Below is a small trained network, with its code and all its weights. Each question gives an input and a target symbol and asks what happens when units are switched off, that is, made to give their printed mean instead of their output.

import numpy as np


def w(rows, s, z=0):
    codes = np.array(rows[::2]) - 128.0
    scale = np.full(codes.shape[1], s)
    scale[-1] = z or s
    return codes * scale


def f(y):
    return np.maximum(y, 0)


def softmax(a):
    e = np.exp(a - a.max(-1, keepdims=True))
    return e / e.sum(-1, keepdims=True)


def log_softmax(a):
    a = a - a.max(-1, keepdims=True)
    return a - np.log(np.exp(a).sum(-1, keepdims=True))


def net(x, mask):
    ids = ['εηλπστψω'.index(c) for c in x.split()]
    T = len(ids)
    res = E[ids] + P[:T]
    r = res
    for j in range(2):
        rows = slice(3 * j, 3 * j + 3)
        q, k, v = (r @ M[0][rows].T for M in (Q, K, V))
        z = softmax(np.where(np.tri(T) > 0, q @ k.T / 3**0.5, -1e9)) @ v
        o = O[0][rows]
        res = res + np.where(mask[j], z, o[:, -1]) @ o[:, :-1]
    y = f(res @ A[0][:, :-1].T + A[0][:, -1])
    res = res + np.where(mask[2:14], y, B[0][:, -1]) @ B[0][:, :-1]
    return log_softmax(res[-1] @ U[:, :-1].T + U[:, -1])


Q, K, V, O, A, B = {}, {}, {}, {}, {}, {}
E = w([
[153,120,165],'ε',
[137,108,53],'η',
[91,180,165],'λ',
[85,171,165],'π',
[93,188,171],'σ',
[248,108,157],'τ',
[33,138,92],'ψ',
[114,220,153],'ω',
],0.011)
P = w([
[140,2,191],'0',
[140,167,164],'1',
[138,167,151],'2',
[135,169,140],'3',
[130,167,139],'4',
[129,166,135],'5',
[129,168,128],'6',
[125,171,127],'7',
[123,168,123],'8',
[122,168,123],'9',
[123,169,121],'10',
],0.0062)
Q[0] = w([
[112,133,139],'h1',
[176,52,16],'h1',
[201,186,177],'h1',
[211,93,133],'h2',
[84,145,250],'h2',
[107,241,144],'h2',
],0.017)
K[0] = w([
[112,92,118],'h1',
[231,190,109],'h1',
[69,202,201],'h1',
[188,178,130],'h2',
[97,102,246],'h2',
[124,5,143],'h2',
],0.017)
V[0] = w([
[134,59,132],'h1',
[128,196,166],'h1',
[132,183,84],'h1',
[136,64,139],'h2',
[5,60,87],'h2',
[117,143,223],'h2',
],0.014)
O[0] = w([
[165,194,104,78],'h1',
[101,66,113,218],'h1',
[105,83,178,124],'h1',
[60,131,85,208],'h2',
[156,253,45,3],'h2',
[86,160,200,182],'h2',
],0.013,0.0037)
A[0] = w([
[97,135,168,104],'n1',
[148,177,162,117],'n2',
[64,154,175,2],'n3',
[168,109,248,209],'n4',
[65,106,81,109],'n5',
[80,140,214,117],'n6',
[91,164,149,70],'n7',
[92,127,124,170],'n8',
[206,137,197,23],'n9',
[247,66,156,137],'n10',
[124,158,198,92],'n11',
[169,161,195,223],'n12',
],0.013,0.0042)
B[0] = w([
[165,111,114,168],'n1',
[143,126,169,142],'n2',
[193,94,97,158],'n3',
[23,136,149,251],'n4',
[102,111,83,153],'n5',
[205,89,119,215],'n6',
[116,184,117,148],'n7',
[105,140,113,154],'n8',
[188,132,61,152],'n9',
[204,254,102,193],'n10',
[126,77,128,160],'n11',
[93,123,187,158],'n12',
],0.028,0.018)
U = w([
[212,149,15,115],'ε',
[1,147,45,67],'η',
[177,127,160,110],'λ',
[196,132,151,51],'π',
[173,121,181,145],'σ',
[101,100,93,2],'τ',
[117,184,178,189],'ψ',
[28,120,200,165],'ω',
],0.0075,0.0016)

Each question gives the input, a string of symbols that net reads in full, and the target symbol t.
The units are the heads (3 rows each of Q, K, V and O) and the neurons (one row each of A and B). Each row of codes is followed by its name. A weight is (code - 128) times the scale printed after its matrix; where a second scale follows, it is the last column's (O, A, B and U).
mask holds one flag per unit, heads first, then neurons. A switched-off unit (its flag False) gives its mean, the last column of its rows in O or B, instead of its output. The means were averaged over made-up inputs and are rounded, as every weight is.
A unit's drop is (log p(t) with every unit on - log p(t) with that unit switched off) / (log p(t) with every unit on - log p(t) with every unit switched off).
The circuit of an input: a set's keep is (log p(t) with only the set's units on - log p(t) with every unit switched off) / (log p(t) with every unit on - log p(t) with every unit switched off). Starting from the 12 units with the biggest drops (on a tie, the unit counted first), units are removed one at a time, each time the one whose removal leaves the highest keep (on an exact tie, the one counted first), for as long as the keep stays at least 0.8.
units of the circuit, in order: the units of the circuit, biggest drop first
unit that matters most: the unit with the biggest drop
top k neurons: the k neurons with the biggest drops, biggest first
heads that matter: for each layer, one digit per head in row order, 1 if its drop is at least 0.15 and else 0, layers parted by /
drop of u: that unit's drop, to one decimal
input ω ε ε λ σ η ψ, target ε: heads that matter -> 10
input ε π η ψ ε τ π, target ε: heads that matter -> 01
input τ ε π ω τ λ, target τ: unit that matters most -> n6
input ε λ η ω, target ε: heads that matter -> 11
input τ ψ τ τ ψ τ ε π, target τ: heads that matter -> 01
input π ψ σ, target π: heads that matter -> 01
input σ ω λ ω ω σ, target σ: top 2 neurons -> n10; n4
input σ ψ τ ε τ τ π η η σ ω, target σ: top 4 neurons -> n4; n3; n6; n10
input τ ω σ ψ ε τ τ σ ψ η ε, target ω: units of the circuit, in order -> n4; h2
input τ τ τ ψ τ τ η ψ τ ψ τ, target ψ: heads that matter -> 00
input ψ ψ η σ η ω τ λ, target ψ: heads that matter -> 11
input τ τ ψ ψ τ ψ ω, target τ: heads that matter -> 01
input π λ ψ τ ω, target π: top 2 neurons -> n4; n3
input ψ σ π, target ψ: unit that matters most -> h2
input η τ τ σ η ω ψ τ ω, target η: top 3 neurons -> n6; n10; n3
input ε τ ψ τ τ ψ τ τ λ ω, target ε: top 3 neurons -> n4; n3; n6
input ω ω σ ω ω, target ω: top 3 neurons -> n10; n4; n9
input ω ω τ ψ π π ω τ τ λ σ, target ω: top 4 neurons -> n4; n10; n9; n12
input η η η π ψ τ ε σ, target η: top 3 neurons -> n6; n10; n3
input τ ω τ ψ ε π ψ ψ π, target τ: top 3 neurons -> n10; n6; n3
input ω ω ψ τ ψ σ σ τ λ, target ω: top 4 neurons -> n10; n9; n12; n4
input ε τ ψ λ, target ε: units of the circuit, in order -> n4
input ω τ λ τ τ ε π η π, target ω: top 4 neurons -> n4; n10; n9; n12
input ω τ ω ω τ ψ τ τ, target ψ: top 3 neurons -> n4; n10; n6
input ω τ ψ π ω ω σ, target ω: top 2 neurons -> n10; n4
input π η τ σ τ σ, target π: top 2 neurons -> n4; n10
input ψ π σ λ, target ψ: unit that matters most -> h2
input ε λ ω τ ε ε σ, target ε: drop of n4 -> 0.9
